Here is a tiny trained network, its code and every weight. The questions are about switching its units off for an input and a class, where a switched-off unit gives its printed mean instead of its output.

import numpy as np


def w(rows, s, z=0):
    codes = np.array(rows[::2]) - 128.0
    scale = np.full(codes.shape[1], s)
    scale[-1] = z or s
    return codes * scale


def f(y):
    return y / 2 * (1 + np.tanh(0.7978845608 * (y + 0.044715 * y**3)))


def log_softmax(a):
    a = a - a.max(-1, keepdims=True)
    return a - np.log(np.exp(a).sum(-1, keepdims=True))


def net(x, mask):
    res = np.array(x, float).reshape(1, 3) / 4 @ E
    y = f(res @ A[0][:, :-1].T + A[0][:, -1])
    res = res + np.where(mask, y, B[0][:, -1]) @ B[0][:, :-1]
    return log_softmax(res[-1] @ U[:, :-1].T + U[:, -1])


A, B = {}, {}
E = w([
[142,91,135,129,129,29,131,58,196,119],'x0',
[153,146,105,86,132,163,112,29,65,134],'x1',
[133,2,143,135,129,164,126,129,89,128],'x2',
],0.009)
A[0] = w([
[127,84,132,134,128,141,136,115,116,120,56],'N0',
[131,253,130,129,130,93,129,154,172,131,59],'N1',
[148,108,127,129,140,97,123,112,161,126,49],'N2',
[123,114,138,135,119,109,128,188,158,135,43],'N3',
[132,6,134,130,130,147,126,159,117,133,98],'N4',
[122,99,131,131,127,103,133,229,178,116,47],'N5',
[131,71,133,129,130,135,130,141,121,131,40],'N6',
[139,79,131,137,132,65,129,107,195,121,150],'N7',
[129,141,122,129,133,151,128,53,100,124,223],'N8',
[111,112,126,127,114,87,134,95,149,122,60],'N9',
[133,151,125,132,129,206,128,235,96,121,73],'N10',
[128,144,126,112,119,161,126,32,84,129,2],'N11',
[121,115,131,147,130,101,128,213,169,130,237],'N12',
],0.019,0.0078)
B[0] = w([
[116,185,77,198,153,120,134,135,173,117,148],'N0',
[74,107,82,189,102,110,129,136,245,37,232],'N1',
[56,182,114,215,174,132,134,147,95,202,153],'N2',
[172,149,89,214,217,109,116,64,113,163,156],'N3',
[94,130,95,148,88,104,131,137,249,21,227],'N4',
[232,155,80,177,198,170,133,120,87,143,191],'N5',
[88,131,76,254,161,118,117,119,186,139,151],'N6',
[46,142,177,108,105,112,130,129,51,178,234],'N7',
[210,84,179,68,139,151,131,155,83,73,233],'N8',
[48,176,107,191,147,145,133,135,79,194,163],'N9',
[12,153,170,132,118,94,133,117,52,217,248],'N10',
[198,160,75,235,221,137,128,101,99,178,195],'N11',
[245,84,170,43,136,164,124,132,84,86,234],'N12',
],0.021,0.013)
U = w([
[216,124,117,150,177,160,148,115,94,129,126],'0',
[98,123,90,168,103,105,153,160,186,66,117],'1',
[62,160,166,143,118,112,159,145,74,192,97],'2',
[173,55,195,7,69,147,141,172,121,95,254],'3',
[148,130,113,118,108,135,132,130,138,173,92],'4',
],0.016,0.011)

Each question gives the input, the list of numbers given to net, and the class t.
The units are the neurons (one row each of A and B). Each row of codes is followed by its name. A weight is (code - 128) times the scale printed after its matrix; where a second scale follows, it is the last column's (A, B and U).
mask holds one flag per neuron, in row order. A switched-off neuron (its flag False) gives its mean, the last column of its row in B, instead of its output. The means were averaged over made-up inputs and are rounded, as every weight is.
A unit's drop is (log p(t) with every unit on - log p(t) with that unit switched off) / (log p(t) with every unit on - log p(t) with every unit switched off).
The circuit of an input: a set's keep is (log p(t) with only the set's units on - log p(t) with every unit switched off) / (log p(t) with every unit on - log p(t) with every unit switched off). Starting from the 12 units with the biggest drops (on a tie, the unit counted first), units are removed one at a time, each time the one whose removal leaves the highest keep (on an exact tie, the one counted first), for as long as the keep stays at least 0.8.
units of the circuit, in order: the units of the circuit, biggest drop first
unit that matters most: the unit with the biggest drop
k most important neurons: the k neurons with the biggest drops, biggest first
drop when u is switched off: that unit's drop, to one decimal
input [4,-8,7], class 0: most important neuron -> (N5)
input [-8,7,0], class 2: 2 most important neurons -> (N10 N12)
input [8,-8,-1], class 0: 4 most important neurons -> (N12 N5 N10 N3)
input [3,0,-3], class 3: 2 most important neurons -> (N10 N4)
input [6,4,3], class 2: 2 most important neurons -> (N7 N12)
input [-3,-3,4], class 1: 4 most important neurons -> (N4 N8 N7 N11)
input [3,1,1], class 3: 2 most important neurons -> (N10 N11)
input [7,-1,6], class 2: 2 most important neurons -> (N7 N1)
input [-8,-7,-8], class 1: 3 most important neurons -> (N1 N7 N8)
input [7,-7,5], class 0: 2 most important neurons -> (N5 N12)
input [-6,5,-6], class 1: 4 most important neurons -> (N1 N7 N12 N5)
input [2,-3,-1], class 3: units of the circuit, in order -> (N11 N12)
input [1,-5,-1], class 0: 2 most important neurons -> (N5 N3)
input [0,1,-6], class 1: units of the circuit, in order -> (N1)
input [6,0,5], class 2: 4 most important neurons -> (N7 N1 N9 N2)
input [6,-5,-5], class 2: 4 most important neurons -> (N7 N4 N8 N9)
input [6,-3,-3], class 2: drop when N7 is switched off -> 0.8
input [-2,-5,-1], class 0: drop when N5 is switched off -> 1.1
input [8,-3,-7], class 2: drop when N0 is switched off -> 0.0
input [-3,-8,-6], class 0: drop when N12 is switched off -> 1.8
input [4,-2,6], class 1: unit that matters most -> N4
